Below are the code and all the weights of a small trained network. Each question names an input and a target symbol and asks about switching units off, where a switched-off unit gives its printed mean instead of its output.

import numpy as np


def w(rows, s, z=0):
    codes = np.array(rows[::2]) - 128.0
    scale = np.full(codes.shape[1], s)
    scale[-1] = z or s
    return codes * scale


def f(y):
    return y / 2 * (1 + np.tanh(0.7978845608 * (y + 0.044715 * y**3)))


def softmax(a):
    e = np.exp(a - a.max(-1, keepdims=True))
    return e / e.sum(-1, keepdims=True)


def log_softmax(a):
    a = a - a.max(-1, keepdims=True)
    return a - np.log(np.exp(a).sum(-1, keepdims=True))


def net(x, mask):
    ids = ['αβγδζλσφψ'.index(c) for c in x.split()]
    T = len(ids)
    res = E[ids] + P[:T]
    r = res
    for j in range(3):
        rows = slice(4 * j, 4 * j + 4)
        q, k, v = (r @ M[0][rows].T for M in (Q, K, V))
        z = softmax(np.where(np.tri(T) > 0, q @ k.T / 4**0.5, -1e9)) @ v
        o = O[0][rows]
        res = res + np.where(mask[j], z, o[:, -1]) @ o[:, :-1]
    y = f(res @ A[0][:, :-1].T + A[0][:, -1])
    res = res + np.where(mask[3:19], y, B[0][:, -1]) @ B[0][:, :-1]
    return log_softmax(res[-1] @ U[:, :-1].T + U[:, -1])


Q, K, V, O, A, B = {}, {}, {}, {}, {}, {}
E = w([
[91,205,137,117,84,63,133,178,108],'α',
[163,146,181,169,105,112,171,170,140],'β',
[139,98,191,155,159,185,138,193,152],'γ',
[198,115,88,137,190,88,62,188,143],'δ',
[148,123,131,166,204,38,69,134,72],'ζ',
[145,181,65,121,149,40,111,173,117],'λ',
[27,46,79,126,7,123,72,168,122],'σ',
[162,164,166,142,125,129,66,183,138],'φ',
[70,156,102,111,141,111,161,198,139],'ψ',
],0.017)
P = w([
[103,200,204,255,185,214,184,28,99],'0',
[200,99,136,136,151,158,127,200,99],'1',
[85,78,124,156,195,188,139,195,56],'2',
[150,128,86,106,182,92,156,168,167],'3',
[176,143,181,129,109,147,88,191,165],'4',
[57,175,75,85,133,93,118,198,127],'5',
[157,148,151,136,90,137,181,234,197],'6',
[72,172,112,86,72,115,104,230,153],'7',
],0.0077)
Q[0] = w([
[173,116,155,157,127,134,138,187,112],'head 0',
[152,118,143,120,74,117,87,169,205],'head 0',
[202,159,190,74,188,108,155,109,255],'head 0',
[116,92,116,178,112,211,144,45,71],'head 0',
[151,165,124,143,124,153,119,234,89],'head 1',
[159,137,97,150,77,157,123,75,204],'head 1',
[117,111,171,35,123,123,88,70,156],'head 1',
[128,201,156,130,124,180,97,139,67],'head 1',
[110,177,183,195,146,80,130,141,116],'head 2',
[111,167,138,158,166,91,112,216,150],'head 2',
[113,137,123,101,111,157,77,75,90],'head 2',
[138,175,157,146,124,94,120,234,107],'head 2',
],0.0099)
K[0] = w([
[25,84,179,139,100,116,128,142,158],'head 0',
[133,150,159,62,106,157,77,145,106],'head 0',
[177,54,167,104,130,105,94,227,171],'head 0',
[169,160,228,240,184,172,204,85,53],'head 0',
[16,238,167,158,146,165,115,22,134],'head 1',
[117,69,149,129,63,104,162,224,111],'head 1',
[131,91,15,171,134,94,129,242,93],'head 1',
[76,134,59,152,142,172,131,106,81],'head 1',
[170,218,127,107,221,117,115,55,134],'head 2',
[128,239,178,208,159,174,205,35,198],'head 2',
[112,39,85,108,120,104,156,154,79],'head 2',
[78,173,132,155,197,185,100,2,119],'head 2',
],0.0086)
V[0] = w([
[110,50,122,206,127,215,112,124,141],'head 0',
[156,131,196,100,180,138,209,173,89],'head 0',
[136,93,121,99,37,156,72,196,104],'head 0',
[135,196,133,28,206,163,187,143,179],'head 0',
[111,168,117,152,254,158,165,169,83],'head 1',
[112,76,78,151,154,80,213,165,103],'head 1',
[19,111,82,113,162,238,177,112,193],'head 1',
[50,101,130,123,177,128,92,108,49],'head 1',
[83,183,13,111,68,36,146,144,82],'head 2',
[166,87,150,146,111,32,139,26,63],'head 2',
[132,107,124,181,96,91,254,111,206],'head 2',
[206,93,4,131,192,152,89,192,169],'head 2',
],0.0089)
O[0] = w([
[68,164,39,68,99,48,143,145,106,107],'head 0',
[174,144,129,162,166,128,56,117,176,147],'head 0',
[49,155,126,165,134,135,176,81,122,166],'head 0',
[229,133,160,166,127,97,65,103,119,140],'head 0',
[164,127,89,149,119,75,149,92,202,244],'head 1',
[143,97,30,188,129,193,206,123,141,143],'head 1',
[87,80,98,173,117,85,118,45,100,147],'head 1',
[164,13,138,115,141,116,203,43,161,133],'head 1',
[154,70,177,167,255,170,156,145,173,81],'head 2',
[253,103,93,118,100,154,188,212,150,83],'head 2',
[152,74,92,185,118,107,104,162,68,168],'head 2',
[84,177,18,121,198,170,54,94,181,76],'head 2',
],0.0093,0.011)
A[0] = w([
[113,105,158,188,177,140,92,46,98,228],'neuron 0',
[103,130,68,102,41,104,80,90,92,42],'neuron 1',
[111,179,150,165,139,166,56,218,146,191],'neuron 2',
[52,76,103,111,137,159,111,29,167,171],'neuron 3',
[96,234,11,150,139,195,36,99,151,216],'neuron 4',
[110,124,123,156,138,180,51,140,150,68],'neuron 5',
[193,156,140,188,97,177,175,84,163,172],'neuron 6',
[131,167,61,119,89,71,153,93,135,53],'neuron 7',
[54,112,112,2,159,183,204,152,210,179],'neuron 8',
[103,71,153,91,154,186,187,176,60,136],'neuron 9',
[172,145,217,39,131,133,99,121,169,123],'neuron 10',
[128,58,190,202,150,109,116,104,203,5],'neuron 11',
[94,92,123,124,101,97,151,99,49,173],'neuron 12',
[145,162,149,185,118,102,178,100,107,223],'neuron 13',
[167,76,207,157,170,88,59,107,75,180],'neuron 14',
[102,33,108,243,169,141,106,139,185,113],'neuron 15',
],0.0072,0.0026)
B[0] = w([
[109,114,87,155,38,89,196,130,121,195],'neuron 0',
[255,110,215,142,153,140,162,32,212,194],'neuron 1',
[110,173,80,61,181,164,79,160,102,191],'neuron 2',
[216,166,163,93,103,78,170,231,66,194],'neuron 3',
[68,32,126,122,70,191,168,159,114,200],'neuron 4',
[110,154,143,125,101,169,178,153,170,140],'neuron 5',
[111,149,48,15,99,135,104,118,102,188],'neuron 6',
[100,99,205,175,190,190,68,141,119,198],'neuron 7',
[211,98,121,183,143,79,46,82,67,206],'neuron 8',
[80,136,147,120,182,187,74,65,124,153],'neuron 9',
[70,104,178,40,199,102,152,76,119,152],'neuron 10',
[114,152,178,171,152,162,191,79,106,223],'neuron 11',
[155,135,67,105,114,236,87,119,137,208],'neuron 12',
[109,71,82,126,176,144,54,176,150,219],'neuron 13',
[20,117,116,120,177,144,183,171,120,221],'neuron 14',
[154,219,133,142,107,97,141,105,148,248],'neuron 15',
],0.006,0.011)
U = w([
[192,255,101,153,226,216,117,138,111,32],'α',
[55,108,31,85,154,169,82,163,188,253],'β',
[155,59,74,18,127,102,163,129,164,127],'γ',
[169,133,104,136,122,123,83,237,66,111],'δ',
[165,78,126,139,161,151,39,105,154,71],'ζ',
[115,74,175,125,200,167,139,190,145,48],'λ',
[138,157,61,77,183,177,114,87,28,122],'σ',
[57,163,107,28,174,56,89,137,142,128],'φ',
[66,150,60,143,109,75,192,124,166,224],'ψ',
],0.0042,0.002)

Each question gives the input, a string of symbols that net reads in full, and the target symbol t.
The units are the heads (4 rows each of Q, K, V and O) and the neurons (one row each of A and B). Each row of codes is followed by its name. A weight is (code - 128) times the scale printed after its matrix; where a second scale follows, it is the last column's (O, A, B and U).
mask holds one flag per unit, heads first, then neurons. A switched-off unit (its flag False) gives its mean, the last column of its rows in O or B, instead of its output. The means were averaged over made-up inputs and are rounded, as every weight is.
A unit's drop is (log p(t) with every unit on - log p(t) with that unit switched off) / (log p(t) with every unit on - log p(t) with every unit switched off).
The circuit of an input: a set's keep is (log p(t) with only the set's units on - log p(t) with every unit switched off) / (log p(t) with every unit on - log p(t) with every unit switched off). Starting from the 12 units with the biggest drops (on a tie, the unit counted first), units are removed one at a time, each time the one whose removal leaves the highest keep (on an exact tie, the one counted first), for as long as the keep stays at least 0.8.
units of the circuit, in order: the units of the circuit, biggest drop first
k most important neurons: the k neurons with the biggest drops, biggest first
which heads matter: for each layer, one digit per head in row order, 1 if its drop is at least 0.15 and else 0, layers parted by /
drop of u: that unit's drop, to one decimal
input λ ψ ψ ψ ψ ψ ψ ψ, target α: units of the circuit, in order -> (head 2; head 0; neuron 15)
input β ψ ψ, target δ: units of the circuit, in order -> (head 2; head 1)
input ψ ψ γ, target ψ: units of the circuit, in order -> (head 1; neuron 0; head 2; neuron 15)
input δ ψ φ δ ψ ψ δ, target β: units of the circuit, in order -> (head 2; neuron 4)
input δ δ γ φ ψ ψ ψ, target β: units of the circuit, in order -> (head 2; neuron 4)
input β β β φ α φ, target δ: units of the circuit, in order -> (head 2)
input β ψ ψ ψ, target δ: units of the circuit, in order -> (head 2; head 0)
input σ ψ δ, target σ: which heads matter -> 110
input ζ ψ ζ δ, target γ: which heads matter -> 011
input φ α ψ ψ ψ, target φ: units of the circuit, in order -> (head 1; neuron 10; head 2)
input γ ψ α, target ζ: which heads matter -> 001
input β ψ δ ψ ψ ψ δ λ, target δ: which heads matter -> 011
input ζ β ψ, target γ: units of the circuit, in order -> (head 1; head 2)
input ψ β ψ ψ ζ, target ψ: 2 most important neurons -> (neuron 0; neuron 14)
input β γ ψ ψ ψ ζ β, target δ: which heads matter -> 011
input δ ψ ψ γ ψ ψ, target β: which heads matter -> 101
input γ γ ψ ζ α β, target ζ: 2 most important neurons -> (neuron 1; neuron 7)
input λ ψ δ, target α: most important neuron -> (neuron 15)
input φ β φ φ, target φ: which heads matter -> 010
input σ β δ ψ ψ β δ σ, target σ: most important neuron -> (neuron 8)
input λ ψ β ψ β γ γ γ, target α: drop of neuron 11 -> 0.1
input β ζ δ ψ β ψ φ γ, target δ: drop of head 1 -> 0.2
input δ φ ψ β ζ β ζ, target β: drop of head 2 -> 0.8
input α β α β, target λ: drop of head 2 -> 0.9
